Below are the code and all the weights of a small trained network. Each question names an input and a target symbol and asks about switching units off, where a switched-off unit gives its printed mean instead of its output.

import numpy as np


def w(rows, s, z=0):
    codes = np.array(rows[::2]) - 128.0
    scale = np.full(codes.shape[1], s)
    scale[-1] = z or s
    return codes * scale


def f(y):
    return y / 2 * (1 + np.tanh(0.7978845608 * (y + 0.044715 * y**3)))


def softmax(a):
    e = np.exp(a - a.max(-1, keepdims=True))
    return e / e.sum(-1, keepdims=True)


def log_softmax(a):
    a = a - a.max(-1, keepdims=True)
    return a - np.log(np.exp(a).sum(-1, keepdims=True))


def net(x, mask):
    ids = ['εηθλφω'.index(c) for c in x.split()]
    T = len(ids)
    res = E[ids] + P[:T]
    u = 0
    for l in range(2):
        r = res
        for j in range(3):
            rows = slice(2 * j, 2 * j + 2)
            q, k, v = (r @ M[l][rows].T for M in (Q, K, V))
            z = softmax(np.where(np.tri(T) > 0, q @ k.T / 2**0.5, -1e9)) @ v
            o = O[l][rows]
            res = res + np.where(mask[u + j], z, o[:, -1]) @ o[:, :-1]
        u += 3
        y = f(res @ A[l][:, :-1].T + A[l][:, -1])
        res = res + np.where(mask[u : u + 8], y, B[l][:, -1]) @ B[l][:, :-1]
        u += 8
    return log_softmax(res[-1] @ U[:, :-1].T + U[:, -1])


Q, K, V, O, A, B = {}, {}, {}, {}, {}, {}
E = w([
[85,32,216,157,110,135],'ε',
[121,71,1,124,86,161],'η',
[67,92,93,68,218,80],'θ',
[210,151,104,154,158,103],'λ',
[197,211,47,189,41,112],'φ',
[122,150,232,178,38,112],'ω',
],0.0061)
P = w([
[135,109,101,145,169,136],'0',
[50,112,57,124,51,11],'1',
[157,106,141,103,126,173],'2',
[87,145,92,168,45,56],'3',
[168,131,197,85,107,202],'4',
[119,150,85,219,88,111],'5',
],0.011)
Q[0] = w([
[48,185,59,100,218,129],'L0H0',
[66,186,71,104,202,136],'L0H0',
[145,88,184,157,73,143],'L0H1',
[98,141,99,113,172,105],'L0H1',
[131,95,92,254,51,75],'L0H2',
[139,63,103,214,84,107],'L0H2',
],0.0073)
K[0] = w([
[45,64,65,180,120,2],'L0H0',
[75,109,91,157,121,42],'L0H0',
[120,121,72,81,157,107],'L0H1',
[115,131,153,152,104,140],'L0H1',
[205,127,221,55,107,215],'L0H2',
[198,128,161,113,141,181],'L0H2',
],0.0082)
V[0] = w([
[211,105,131,121,255,198],'L0H0',
[193,133,172,76,92,188],'L0H0',
[117,151,122,93,104,55],'L0H1',
[91,112,212,173,101,148],'L0H1',
[228,172,252,173,117,220],'L0H2',
[74,136,28,75,55,92],'L0H2',
],0.0051)
O[0] = w([
[154,133,14,60,240,155,17],'L0H0',
[125,146,99,65,85,140,96],'L0H0',
[131,168,127,93,100,80,240],'L0H1',
[53,116,194,146,131,127,58],'L0H1',
[3,205,73,114,109,29,2],'L0H2',
[200,87,167,166,66,195,212],'L0H2',
],0.0058,0.00087)
A[0] = w([
[95,96,179,127,192,164,202],'L0N0',
[198,156,76,134,143,187,194],'L0N1',
[210,170,71,106,208,91,206],'L0N2',
[202,98,154,79,88,254,253],'L0N3',
[150,60,143,99,173,178,218],'L0N4',
[162,77,120,99,197,166,215],'L0N5',
[53,168,70,126,107,72,213],'L0N6',
[138,122,95,239,97,142,201],'L0N7',
],0.0087,0.0026)
B[0] = w([
[96,51,201,150,218,156,144],'L0N0',
[149,177,12,143,59,146,170],'L0N1',
[79,143,1,121,144,81,145],'L0N2',
[92,138,122,32,45,192,254],'L0N3',
[57,79,111,89,153,188,184],'L0N4',
[63,80,72,110,170,165,173],'L0N5',
[62,199,135,111,161,38,230],'L0N6',
[199,154,191,236,108,105,199],'L0N7',
],0.0065,0.0076)
Q[1] = w([
[130,136,158,235,180,46],'L1H0',
[78,154,101,140,88,99],'L1H0',
[205,172,151,168,61,113],'L1H1',
[220,105,188,160,102,142],'L1H1',
[195,97,92,20,126,226],'L1H2',
[147,174,141,195,255,146],'L1H2',
],0.0066)
K[1] = w([
[137,138,161,71,41,170],'L1H0',
[209,147,115,86,138,187],'L1H0',
[150,195,116,25,47,170],'L1H1',
[133,105,86,4,101,249],'L1H1',
[101,95,86,255,177,70],'L1H2',
[136,163,199,107,30,32],'L1H2',
],0.0066)
V[1] = w([
[160,120,205,163,114,144],'L1H0',
[89,114,61,108,169,118],'L1H0',
[134,174,147,158,84,64],'L1H1',
[87,99,148,161,199,82],'L1H1',
[255,199,27,153,56,137],'L1H2',
[208,249,132,168,68,44],'L1H2',
],0.0076)
O[1] = w([
[206,80,66,160,41,149,93],'L1H0',
[95,181,213,83,238,108,161],'L1H0',
[61,199,117,117,136,146,146],'L1H1',
[185,197,116,111,70,137,124],'L1H1',
[3,88,152,201,139,121,133],'L1H2',
[81,165,193,215,54,150,5],'L1H2',
],0.0066,0.017)
A[1] = w([
[254,50,120,117,83,123,100],'L1N0',
[179,185,153,166,64,201,255],'L1N1',
[195,157,108,39,181,88,117],'L1N2',
[126,187,140,162,29,73,104],'L1N3',
[188,97,103,49,175,106,124],'L1N4',
[140,220,92,104,128,223,210],'L1N5',
[17,186,170,105,130,85,133],'L1N6',
[89,71,115,113,201,167,108],'L1N7',
],0.0064,0.0061)
B[1] = w([
[175,122,92,160,229,238,167],'L1N0',
[133,19,205,134,202,36,149],'L1N1',
[125,190,186,201,64,135,246],'L1N2',
[127,1,20,78,124,129,161],'L1N3',
[149,175,124,192,29,148,240],'L1N4',
[143,54,230,180,170,69,194],'L1N5',
[132,151,86,136,184,237,214],'L1N6',
[120,168,111,113,33,72,189],'L1N7',
],0.0065,0.014)
U = w([
[105,181,125,74,232,162,116],'ε',
[71,131,147,237,68,171,19],'η',
[111,205,175,117,32,78,101],'θ',
[116,59,1,34,67,127,146],'λ',
[198,121,117,162,154,198,122],'φ',
[156,49,211,126,189,22,253],'ω',
],0.0049,0.0027)

Each question gives the input, a string of symbols that net reads in full, and the target symbol t.
The units are the heads (2 rows each of Q, K, V and O) and the neurons (one row each of A and B). Each row of codes is followed by its name. A weight is (code - 128) times the scale printed after its matrix; where a second scale follows, it is the last column's (O, A, B and U).
mask holds one flag per unit, layer by layer, with each layer's heads first. A switched-off unit (its flag False) gives its mean, the last column of its rows in O or B, instead of its output. The means were averaged over made-up inputs and are rounded, as every weight is.
A unit's drop is (log p(t) with every unit on - log p(t) with that unit switched off) / (log p(t) with every unit on - log p(t) with every unit switched off).
The circuit of an input: a set's keep is (log p(t) with only the set's units on - log p(t) with every unit switched off) / (log p(t) with every unit on - log p(t) with every unit switched off). Starting from the 12 units with the biggest drops (on a tie, the unit counted first), units are removed one at a time, each time the one whose removal leaves the highest keep (on an exact tie, the one counted first), for as long as the keep stays at least 0.8.
units of the circuit, in order: the units of the circuit, biggest drop first
unit that matters most: the unit with the biggest drop
top k neurons: the k neurons with the biggest drops, biggest first
k most important neurons of layer l: the k neurons of layer l with the biggest drops, biggest first
which heads matter: for each layer, one digit per head in row order, 1 if its drop is at least 0.15 and else 0, layers parted by /
input ε ε φ ε, target η: units of the circuit, in order => L1H2, L0N3
input ω φ φ ε θ, target ω: top 2 neurons => L1N1, L1N5
input φ ε φ η, target η: units of the circuit, in order => L1H2
input φ φ ω φ, target λ: top 3 neurons => L1N3, L1N2, L0N6
input ω ε λ, target ω: top 3 neurons => L1N1, L1N5, L0N3
input ω φ θ ω φ φ, target η: top 2 neurons => L0N7, L0N3
input θ ε ω η ω η, target λ: units of the circuit, in order => L1H0, L0H2, L1N2
input ω θ ω λ, target λ: which heads matter => 001 / 100
input ε ω λ η φ, target φ: 2 most important neurons of layer 0 => L0N6, L0N0
input ε ε λ ω, target ε: 2 most important neurons of layer 1 => L1N6, L1N4
input η θ ε λ, target θ: which heads matter => 001 / 001
input λ ε η η ω, target ε: which heads matter => 100 / 101
input ω η λ λ φ, target ω: top 2 neurons => L1N1, L0N3
input λ ω λ ω φ, target ε: which heads matter => 100 / 101
input λ λ ε η, target θ: unit that matters most => L1H2
input θ φ φ λ φ η, target η: top 2 neurons => L0N1, L0N7
input φ φ ε ε ε λ, target θ: top 3 neurons => L0N6, L1N2, L0N4
input λ η ω λ φ θ, target η: top 2 neurons => L0N1, L0N3
input ω θ ε, target ω: top 2 neurons => L1N1, L0N3
input ε ε λ ω η η, target ω: unit that matters most => L0N7
input ε η θ ε λ η, target ε: top 2 neurons => L0N6, L0N1
input ε λ η, target φ: 3 most important neurons of layer 0 => L0N0, L0N6, L0N1
